Each row has a hidden value; after the row comes its band, the name of the range that the value falls in. Each part has its own.
[ 300 -244  677  393 -288 -119 -704  336  163 -525  158 -131  284 -359
   -6  -16 -450 -329  -85 -164  241 -102 -237   69  170  184   44 -149
  493  -95  226  -34  273 -110   90  126  -57 -360  385   47    7  426
  123  413 -167   85  391  518 -303 -207  469 -160] : Q693
[ 200 -107   31   90   60  -41   63    6  -65 -201 -117 -147 -165 -225
   89  197    3   97 -106 -156 -104 -137  -87   51  -31   52  -20  182
  -93    3  -38 -208 -120   33  -54   40   42   30  -29  -63  116  -13
  -92  -25  -58    1 -122    3 -179 -228  -97 -135] : Q144
[ 373  -81  -34 -214  169 -152 -349  146  149  216  -60   20   19 -134
   90 -123 -108   28 -194  -85  -26  226  160  210   65  205  141  349
  128 -243   -3  -43   -7  105 -182 -147  295   20   -2 -156  212   77
    4   58  -87  -10  -79   28  220 -216 -206   84] : Q77
[ 131   88   17  154  -65   41  107   -3  147 -173 -258  101 -186 -114
  -34  319  141  -20   43  -61  -86 -227   14 -134  -74  -34  -86  -73
 -123 -156  -18  -89    9   -5   41  -75    7  -65   13  -52   -1   46
  -80 -166  226    7 -136  -82  -12  118   43  -21] : Q916
[-181  161   63    4   15   55    2  138  -60  -30   64 -132   39   69
 -298  112 -109   26   12  289   29   59 -200 -238  -78  -36 -111 -155
  -10   -5 -113  128   11 -165  -32  161  -51 -216 -211  173 -152  200
  -18   45  -29   79  304  -88 -187  233  181 -109] : Q916
[ 163 -151 -259   11   18 -378 -108   44   25   44  -43  -22 -110 -151
  409   -6 -167  -87  -57 -108 -114  107   86  245  126  130  -11  382
 -132  138 -150   -7 -245  -34  -13  -42  205  263  -54  -84    8  -58
   17   61 -126 -283 -351   51 -170 -376 -189  -76] : Q435
[ 318 -139  -51  199 -144  -34  -62  113    4 -200  -43 -137  -71 -116
  -76  375   17   36 -157  -18    8 -112 -160   12   42  109 -190  179
  -17  228  -13  -98 -118   17  159  105   -1  -22 -223  228  154  -49
  -36   56   79 -127   42    1 -215   -4   82  114] : Q999
[  36   17   13  122  -85   -3  -95   84  118  -36 -122   -7 -143 -122
   89  154   27   18   40  -22  -82  -86  -53   10    2   26 -161   33
  -56 -144  -15    5  -16   58   -4  -43    4  -92   66   25   20   42
  -99  -51  258  -34 -104    0  -66  -12   37 -117] : Q693
[-297  -16 -106  -99  312   76 -140 -200    0 -133   92  251  -58  -29
  -53   87  119  -37 -189  146  217   53  164   19  121 -145   39  -14
  181 -210 -133  247  230 -245  169 -294 -222  229 -160 -145  -85  142
   43   53  -11   44   44   24  -23   88   -8 -388] : Q999
[ 178   79  346  183 -173   15 -188  211   67 -228  -89 -259 -118 -190
  -24  170  -13   86  -40  -37  -78 -187 -378  -32   70  120  -81 -206
   81 -186   95  -85   58 -150   71  -95    3 -217  -62  -24  -81   44
  -42  -96   91  103  144 -120 -177   76  180   25] : Q916
[  71   16 -282   16  232  -86 -123  -75  200  229  139  318  -11  -99
   37  113   60 -104    7  -10  -80  143  281   72   47 -146 -187  186
   30  -58 -216  182    4    5  -31 -207 -119  165   39    0 -131  237
  -71  176  163   22 -142  133  -94  -19  -65 -180] : Q693
[-123   96  135  -90   96   23   41   98  -15  -72 -282  120  -51  101
 -183   91  169   10   70  138  110  -67  -55 -125  -67   44   94  -65
  -64    3  -10   51  123   59  -64   15  110  -47  -88  -23   25   83
  -56 -147   67  -65   20  -27  110   46   73 -100] : Q916
[  69  -34  182  106  -51   48 -105  200   13  -96 -172  -43   51   20
  -64   51   11   -2  -26   95   54 -194 -228 -170  -13   55   26 -107
  100   40  152    9  112   -2  -98  101  -52 -179 -141   35  -98  191
 -107  -78  131   49   49  -27   30   26  198 -140] : Q54
[ -23   24 -113   71   67    0  -64   24   61   23    2  144  -31  -38
  -82  158   10  -53   72  120  -81   13   -7  -81  -82   -2  -97   80
   -5   11 -104  177   27  -26  -37  -31  -38  -85    9   68 -108  169
  -78  122   -9   71   95   10  -96  152   83 -154] : Q47
[  85  -31   22  -47  238  -74 -310  137  -32  188  132  -68   53  -70
  -51  -96  -36   -6 -106   65  -28  116  -14  163   81  148  -15  181
  171   15  -58  167   51   65 -123  -91  -53   -7  -83  -58  -62  177
 -124  200 -103   94   92   10 -103 -114   -3 -121] : Q54
[  20   79   95   60   51  -60 -250  182  137  -16 -246  214  -35  -68
   32   -6  196  -13   47   -6   39  -82  -20  122   92   85   56   45
   32 -125   -6   96  163   82  -34 -173   20  -21    2 -149  -50  134
 -172  -69   83  -13  -55  -15   76  -90   46  -26] : Q693
[-260  133    8 -274  178   25  254  -52  -37  -90 -178  101 -187  106
 -255  174   83  105  -62  166  -22   63  -41 -200 -115  -44   43   10
 -207  -45 -152  -12   62  -79  -41   47  137  -38 -163  -33   19  158
  -34 -123  -60  -93   22   25  108  107 -104 -219] : Q482
[-209   89   69  109  -78   95   54   65    6 -153  -14   93  -26  -66
 -256  302  108   85   87  203  -75  -60 -241 -220   14 -115 -234 -173
   33  -42  -39  147   91 -201  -16   14 -155 -139  -71  213 -157  241
  -48   63   38  121  340  -81 -163  308  276 -191] : Q47
[  55  -36  -11   71   67   21   37  -27  -84  -38  -66  -23  -19   27
  -36  122  -49  -40   62   59  -75  -30   16 -166 -134  151   28  121
  -79   24  -27  -85   23  -14  -53   60  108  -40  -29  -81   83  -10
  -63 -101   15    0   16 -106  -58   21  -24    3] : Q435
[-158   61   88  -54  127  -15   -6   59  -74 -118 -198  153   20   85
 -128   74  122   -9   66  138   93    4   16 -116  -57   96   90   11
  -39   22 -132   21  100  -21  -13   47   77    4 -151  -87   18  118
 -112  -99  -81 -116   60  -81   44  -13   79  -72] : Q482
[-117  140 -214   64  102  -13  -81   52  171   62  213  142  -48 -136
 -230  224   24   37    5  140  -98   86  -47  -39   22 -158 -253   59
   -6  -41 -148  266   25 -114   -8 -110  -83  -49  -23  192 -190  208
   29  231  -49  137  233   85 -265  231   60 -122] : Q934
[ 443 -127  -65 -155  199  -28  -44  -27   85  173  -71 -202 -227 -116
   77  -99 -123    6  -59  -34 -170    6   51   49   36  -65   12  114
  136 -147  157  109 -121   30 -122 -117   79  -71   -1 -124 -144   64
    3  115    3   40 -213  165  -66  -57 -162 -179] : Q693
[ -58 -104  180   98  188  149  322 -218 -210 -253  -51  132 -136   24
 -229  333   44  -36  138   10  -97 -158    7 -259 -120   11  -79  -80
  -11   99   -4 -171  181 -230   79  -31  -33  173   19  -53   20    2
    3 -177  131    8   10  -45 -137  148   16 -190] : Q934
[ 124  -18  119  100   57   20  -21  105   80  -61  -43   55  -43  -71
 -150  178  -42  -83 -133  -55  -25  -65   31  -37  147  113   25  -56
   38  -58    1  -79  110  -93   -6  -86 -122    7  -92   50  -42  165
  -42  -17  149   35   14 -135  -22  -38  144  -21] : Q794
[ 100   38  -93   27   49   -8    9   -7    8   99  147 -108  -52 -120
  -88  214 -122   -2 -106   19 -138  -13  -44 -143  -28   35 -118   50
  -43  -96  -23  -52 -120  -73 -100    4  -31   -8  -89   53  -55  167
  -14   67  170   56   27  -21  -83   57  -82  -89] : Q916
[-125   50 -279  -40   78  -64  129 -133  118   85  -57  352 -111   42
  -82  301  189  -31    7   90  -84  103  119 -101   34 -178 -112  136
 -176   87 -243  188   62  -57   62 -110   -2  119  -40  115  -20   96
   30    9  102  -51   13   39  -33  109   23 -140] : Q916
[ 388 -123   53  452 -233   75 -140  111  216 -229 -104  -38   16 -176
  204  399   74 -102  108 -205   74 -347   -5 -211  -59  135  -72 -114
   34  -49   78 -221  -70   60    8   13 -122 -153  -51   87   65   65
 -143  -66  435  -87 -178  -61  -92  -77  328   81] : Q794
[  25  -56   51   76   73  -43  -97   68  -93  -36  -47 -154  -17  -59
  107    6 -134   20   42  132  -65    0 -184  -38 -101   76  -12   93
   23   42   35   30  -12  -62 -115   70   72  -67   -4  -37  -23   61
  -82   38  -65   62   80  -53 -144  -41   20 -141] : Q916
[ -10   89  -81   63  108  -14  -22   41  -27  -19   36  -18  -31   16
 -153   82  -55    7  -39   89  -92  -25  -65 -122  -40   49  -38  114
  -92   14  -93    9   35  -72   11   24  -10  -46 -114  -20  -87  110
  -75  -31  -18   51   74  -24 -123   65  -56  -14] : Q999
[ 265 -139   11  124   84  -35 -100   75  -21 -125 -232  197  -38 -103
  121   54  -60  -36  135 -121  -22  -59  132   87  -84  141   21  212
   18  -82 -115 -168  -24   -7   10  -23  108   75   27 -100   69   16
 -199 -113   73 -109 -226  -61   36 -158  -80  -21] : Q435
[ 225  -76   36  153   -1 -109 -245   35    2   42   34  -42    5 -105
  141   63 -162 -102  -21  -22  -51  -62  -96   50  -16   77  -30  100
   62  -40   39   30   21  -45   11  -79   49   -4   99  -39  -28   70
  -35   14  191   78  -14   54  -71  -47  -39  -56] : Q77
[ -37   28 -163 -464  623   46  151   12   81  208  -91  241   48   86
 -144 -399 -275   39  -80  222   30  126  211 -266 -246 -326  133   34
  232 -245  172   84  -13 -238 -440  110  212  244  -60  -42 -197  301
  399   11 -232  126 -276  350  322  138 -318 -586] : Q144
[   1   89  -62  -90  123   21  260 -121   62   52 -141  204   -4   71
  -37  185   48  -13  -32   63 -154   62   90 -332 -197  -61  -70   46
 -236  -15 -121 -201 -127   44  -18  163  151   75  -44   32   28   99
   56 -199  194 -109 -117   -7   81    3  -90 -104] : Q482
[ 295  -44 -125  -22   33   -8   12  -27  130   72 -189  -64 -103   88
  118   19 -150  -14    8  132 -252   69  -44 -211 -260  -16  -95  223
 -144   57  -43  -23 -106  231   30  130  151 -269   57  -12 -100   95
 -223  -86  222  -26 -147  -10   33   30  -57  -89] : Q999
[ -87   21   40  229  -49  233   82   52   84 -185   -2 -311   37  -11
  278   -7  -77  231 -490   67 -103 -181 -421 -346   -9  -33  -71  -19
 -142  -73  263 -374   81 -348 -114  257 -232 -151 -298  -16  139   57
  105 -263  -75  286   23  -45 -157  -15  -28 -232] : Q77
[ 113   -1  396  207   10   36  102  111   40 -480 -484  -29 -174  -71
   27  128   31  -30   -3 -128   -2 -397 -129 -142  -23  134   96 -129
  -43 -101  268 -393  169    4   15    0   52  107  127 -147  102   -1
   -5 -372  329  -88 -286  -62  142 -131   68  -62] : Q794
[  74   49  -75  248  -94  -81 -154  -54   41   32 -124  230  -89  -43
   40  290   43 -156  101  -68 -118 -222   -1  -94  -98   59  -19  127
 -113  -45  -76   91  131   10   50  -68   49  -12  229  -33   95   79
  -44  -37  307   38    0  136  120  120  -19  -14] : Q916
[  22   87   30 -120  304   11   74  -29   15  200  142 -248 -140   54
 -132  108  -22   35 -183  129 -135    0 -199 -146 -166  -18  -33   -9
  -72  187   32  147  -25   24 -126   72   45 -107  -59  119  -32   90
  167  157  -89  156   96  229 -165   93  -10 -242] : Q794
[   5   47  -10  -92  208 -138 -415  154  -19  192  -92  178  135   45
  -66 -221   50  -88   -7  129   96  166  120  170  100  160  208  247
  115  -47 -130  272  187  141  -69 -116   95  -24  -37 -219  -25  152
 -180   80 -174   25  154  -39   84 -150  -21   39] : Q482
[  45   55 -125   71  254 -164 -195   15 -127  186   77   61   55  -61
   58  -84  -86  -20   34   30 -187   87   49   62   25   57  -32  246
   -4   -2 -228   99  -91  -51  -22   24    1  161   -2  -52 -108  124
  -85  113  -99   -2   70    2 -127 -163  -89  -24] : Q482
[  74   26  149  100   42   48  -94  180   36  -85  -29 -117  -32  -53
  -98   91  -59   35  -19   51  -31  -43 -139  -79   -2  183  -22  -22
   47  -29   60  -78   66 -125  -58   28   33 -105 -134   11   21   68
  -21   -9  -54   11  101  -72 -118   36   96   41] : Q144
[ -29  -94  106 -112  174  138    0  158   30 -112  -23   77   25  -96
 -246  167  113   46  112  153  165   -1   53  -51 -139  177  -85  -72
  165   -2   66   45  -71  158 -147   -1   59 -123 -222   43 -100  164
 -216   97  -65 -123   17 -127  -84   61  135 -177] : Q999
[  64  -54   -9   77   80   41   -7  -25  -33  -84  -17  -64  -73  -62
  -20  169  -72  -28   38   53  -50  -48  -16 -120 -152   75  -62   85
   -8  -11  -14  -37  -28   16  -32   30   42  -33   21   -2   38   26
  -39    7   95   13  -17  -18 -103   41    1 -140] : Q144
[ 152 -131  -42   18  139  -55 -100  -73 -262  -56  355 -245  -85 -235
 -232   41 -380   59  -65  -95 -195 -104  -16 -114  188  -77 -116   73
  330 -258   -6  -13   45 -447  -63 -126 -121  192 -109 -147 -229  202
   58   92    4  135   70   61 -177   69 -180 -238] : Q934
[-148   33   65   50    2    5    3    0 -134 -130  165 -107  -18  -65
 -243  202 -142   39  -43  147 -120  -13 -220 -225  -44   -3 -170   -9
   16   40  -65   33   -5 -173   73  156   19  -52  -91  104  -97  131
   74   72  -59    2  291   64 -241  142   48 -157] : Q934
[  84 -107  -91  -54  243  -81 -134  -34 -140   37  -75  121   22   11
   70  -31   17  -34   40   -7   -8  135  195   71  -16  160  116  301
   24   -2 -244  -14  -13   37  -20  -36   65  156  -83 -145   91   24
 -129    0  -82 -108  -81  -80   11 -222  -69  -66] : Q54
[  35  -17  -53  -15  271 -102    1  -84   63   19  124   72  -49 -106
 -129  149  -33  -42 -293   -1 -207   24   44  -54   79  -41  -99  209
   44  120   -7    6  124  -38  -51  -48  -73  203   21  -47  -16  251
   82  157  -60   88   35  153  -64  -46  -74 -192] : Q794
[-159  106  -65  -67   87 -201 -243  -66   28  215   81  -80 -153  -42
  161   46  -31  100 -370   32 -275  232  -64  111  322  -61 -115  146
   -5 -167 -288  219   66 -271  159  -65  -41  177   -8  133  180   13
  300  117  -50    0  238   36   -7  -80   98 -109] : Q54
[  22   65  -51  -27  132  -97  -83   18   57   -9   12   70  -37  -86
  -64  140 -155    7  -53  119  -85  120   -3  -52  -65  -90 -104   46
   49 -133 -170   79  -17 -189   15   -2   89   43  -11   95  -40  175
   75   86   -3   24  118   -8  -13  108   32  -94] : Q435
[  22  140   62   60  -63   16 -372  305  136   29   19  -42   15 -127
 -171  -26  -42   14  -67  133   72   17 -126   75  155  138  -27  -43
  151 -239   52  176   59  -98   25  -67   17 -193 -222  -31 -137  122
  -44   90  -83   12  229  -60 -124   98   54  120] : Q144
[  20   -6  -44  -28   71    5   80  -68   21  -45 -123  109  -69  -15
  -42  200  139   35   67   55  -83  -97  -49 -220 -112  -29  -87   84
  -52   22   57  -38   12   69  -78  -32   92   73   16  -43   -2   93
  -29 -101  205  -49  -88   74   62   70  -64 -170] : Q934
[ 216  -87  159 -110  108  -53 -268   84   23   10  -70   -8   68   10
  -94 -123 -151 -101 -191   69   -1  142  -18   -1  103  130  101  195
  149  -30   83  -34  147  137   13  -55   50  -10   39 -120  -20  195
  -73   13  149    6   46   45  114 -145  -55  -84] : Q47
[  83   -7    0   68   92   91  -25   83   43  -72   44   91  -27 -118
 -239  213  -41   42   38   35  -15  -95  -18 -100 -114  -23 -123  -31
  101 -125  -31   47   33 -108  -66  -20  -11 -114  -53  118  -67  159
  -33   50    8  136  102    1  -77  211   67 -129] : Q77
[ 126  -29   88   41   -9  -24  -24   69   25  -70 -161   60   12  -27
    0  167   86  -21   32   20  -19  -31  -33 -100  -72  138   13   42
  -33   40  -37  -72    0   41  -38   28  118  -68  -84  -44   59   56
  -89  -79   -3  -57    8  -96  -21  -28   90    6] : Q482
[ 180  -10  142   42   49   60  -82   95   84  -98  -81 -113  -69  -42
  -25  150  -36  -95   29   47   29 -121  -10 -108 -239  182 -110  -65
   75  -26   48  -65  -63  150  -19   -7   48 -124  -40  -49  -29   65
  -93  -41  219  -36 -210  -30  -29  113   57 -168] : Q794
[ 151  -72  -55  -42  264  -71 -110   22   19  121   72  140   81   -5
   16   34 -183 -108  -41   45   -4  220  167   20  -95  133   74  183
   72    6 -165  -39   58 -146 -106  -81  108  123  -61  -47   59  111
   10   52  -74   54  -22 -105   10  -39  -48  -45] : Q934
[  81  -50   91  -31  -56  -67  -99   45   87   30 -156   93   39   53
   12   39  -57  -86  -87  127  -83   66  -71 -159   25   69  -16   85
   13   63  104    7   79   54   40   88  170  -37   13   -9   17  106
   41  -67  138 -120   58   48   93  -17   45  -32] : Q482
[-298  105   61  -62  -78   -1  -70  134   41  -62 -143  101  -49  103
 -202  185  189   73   27  265   47   80 -207 -127   42  102   52  -16
  -67   82  -64  236  238 -117    0   15  144 -221 -208   25   59   79
  -24    0 -243  -61  379  -69  -33  184  210   33] : Q916
[ 110  -72  190  109  -78   26 -155   93  -39 -164 -261   52   -6   17
   34   63   71  -57    3   -7  108 -112 -108  -10   38   98   41   36
  -25    9  -18  -61   66  163  131   10  -49  -84   15   -2   23   47
 -208 -152  310  -80  -53  -18   22 -153   97 -121] : Q934
[ -14  167 -187  -31  379   -9  -86   50  153  234  177  -16  -12   44
   73  -12  -63  -19 -103  154  -95  213   72  -21 -219  186    8  149
  -77   32 -166   58   -8 -197 -135  -63  103   15 -214  -93   30   15
  108  102 -367  123  -16  -70 -170  125 -104   14] : Q916
[  10  -64   46  -31  138  132  -95  108   36    5 -106 -107  -23   74
  -20  -73 -150   -6  -31  240   38   59  -56  -59 -229  112    8   62
   44  -24   75  107   58  124  -77   82   89 -278   -4   35   16   -2
  -95  -26  -12  130   38 -127  -33  109   70 -196] : Q77
[ -35   28  -22    5  156  -30  -50    3  -45   97  -20  101  -23   89
 -193  143   -6  -66   93  249  -37   54  -95  -93 -101  -52  -51   43
   24  179  -73  260  136    4    6  -24   28  -47  -14   74 -146  155
 -101   82  110   65  199  -12  -68  162   90  -97] : Q144
[ 320  -53  -79  -88  241 -264 -119   49 -123  336 -148  201  -36  -61
  -62   75  211   20  235 -117  -43  -78  108  206   92 -151   81  140
  117   40 -217  358   80  -13 -370 -222  -31   22   69  -33  -62  361
 -298  214  -73  176    7  171  133  -81   41 -132] : Q999
[ 232  -59  156   17   88  -53 -150  119   58   29   22 -224  -84 -144
   50   70 -170   43 -193  -68  -53  -82 -130   58  -71   79  -80   70
   57  -55  102 -109    5   73  -98    0  117  -66   32  -21   85   65
  -24  -30  184   81 -111   81  -29 -114  -92 -133] : Q77
[ -88   37  -16  -73  148 -116  -23   -3  -44   10 -210  135  -68   69
  -15   51  145  -57  142   86  -26   21   60  -32  -61  125   91  175
 -119   82  -95   75   70  168  -77  -56  146   58   36 -162   20   76
 -152  -60   42 -134  -75   -4   64 -103  -38  -71] : Q794
[ 187   29   91   52    4  -65 -313  252  201   23  -84  124   34 -142
  -22   47   66  -65   -4    3   68   21  -25  158   76  149  -23   33
   96  -83  -13  106   19  126  -26 -159   15 -118  -28    3 -104  177
 -165   98   53    0   10  -32  -38  -51  106   -1] : Q934
[  -6  154  178   13 -176 -117 -233  269  203 -309 -496 -277 -278 -110
  -31 -184  225  308   -6  190 -299  -33 -445  144  115  -62 -207  295
 -113  -16  185  169  206  456  122  -31  278 -400  241 -221  -43 -118
 -249 -180 -168   50  172  -17 -228  -56   19   81] : Q77
[ -37   74    0   52  -37  -87 -132   75   89    1 -235  300   26  -77
   -3  125  237  -70  -12   54   72  -41   35   56  118  -18   21   31
  -20  -62  -43  150   77    9    4  -61   32   43  -52  -74   18  120
  -41  -10  -24  -46   70    8   15  -29   53   -9] : Q916
[ -44  -83  273 -170  304 -177 -144  152  115 -221 -187   77   65  -49
   57  -69   43   -8 -211   15  151   83   27   90   29   30  103  102
  160  113  -29  -93  268  140 -216 -115   12  135    4 -207   37  351
 -155  -12  -60    8 -192   16  143 -325  118 -386] : Q794
[   2  110 -119  196   34   64   56   84   80  -84  -43   88  -97  -73
 -258  303   79   48  147   99  -96 -142  -94 -162  -60  -41 -127   20
  -95  -10  -15   29   60   10  -28  -51  -46  -84  -74   84 -171  140
 -192  -34  241   52  105 -136 -134  153   65   83] : Q693
[  50  130    3  110  -53   38 -205  131  105  -25   91  -77    0 -118
  -76  144  -22   33  -61  161  -71   -7 -225  -70  -70   96 -136  -12
   69 -134   27   63   79 -180  -19 -135    5 -167 -169 -106 -121  107
  -66    2  -55  210  184 -166 -170  290   -9   23] : Q934
[-101   86  100  -29   71  -49 -176  220  153   16 -136   12    3  -23
   46  -14   80    5  -92  186  114   66 -136   94   17    2  -51  -53
   17   25  -18  166   40   98  -56  -23  -12 -108 -119   40 -101  154
 -106   33   27    9    9  -56  -86  -62  149 -190] : Q794
[ -41  142 -119  -38  111  -86  -85   22  180  125  104  126  -12   -3
  -56   79  137   41 -177   23  -66   62  -37  -56  185 -154  -68   14
  -36  -47 -164  168  150 -207  -40 -186 -162  -15 -162   -9 -146  276
    5   45  -75  155   73  102  -91   63   50 -148] : Q999
[ -96   30 -227   64  135  -12  111  -77  -36  -55  -43  200 -109  -69
 -166  246   68    1  180  110  -85 -166    2 -133 -194  -79  -68  124
  -99    5  -18  141   27   33  -86  -82   83   32   43  -45 -156   94
 -121  -36   90   75   -9  -18  -56  183 -118 -146] : Q77
[ 199  -67   52  106  185  -19  -81   58  -45  -38  -12  -74 -112  -48
  -12    9  -87    1   33  -34  -60 -134 -126   59  -26   -4  -80  102
   23   73   21    6   44   14   -7  -92  -97   -1   61    4 -153  118
 -184    2  194   90 -142  130 -143  -66  -75 -209] : Q999
[ 251 -105   37  118  -39  161  -29   17 -267  184  -95 -104  101   73
 -121   63  130  -23   52  -45  -41 -311  -54 -297  -96  281  139  124
  -14   75  207 -106  -41  181 -200  235   30 -154 -175 -149  144  -16
 -150 -131   97   20   46   43   54  -42 -110   58] : Q144
[  44   15  145   41    7   42 -158  162   74  -19  -30   83   45  -62
 -150  135  149   32   22   68   39   18 -113  -10   61   54  -64  -58
  100  -25  -45   98  102   -3  -36  -61  -53 -163 -119   62  -65  180
 -121   60   -9   63  195  -44 -118   43  211  -50] : Q54
[ -38   20  104   45   54   24  -20   97  102 -153 -225  188  -33   71
 -142  164    2 -119   46  167   17    8   19 -131 -101  123    7  -29
  -12   50  -45   40   90   39   94   82   77  -94  -34   90  -22  129
  -45  -13   73 -147   57  -71   52   93  215  -21] : Q54
[ 231  -42  208  -30  214  -55  251  -52 -168   34 -210 -209   49  190
  152   37  164   -9   -7   73   23  -46 -185 -191  -75  -44   74 -113
 -180  381  -36 -164 -146  107  -95  159 -106  -10 -224   -1 -114  152
 -242 -153  160  -47 -154  -48 -166 -307  136 -151] : Q999
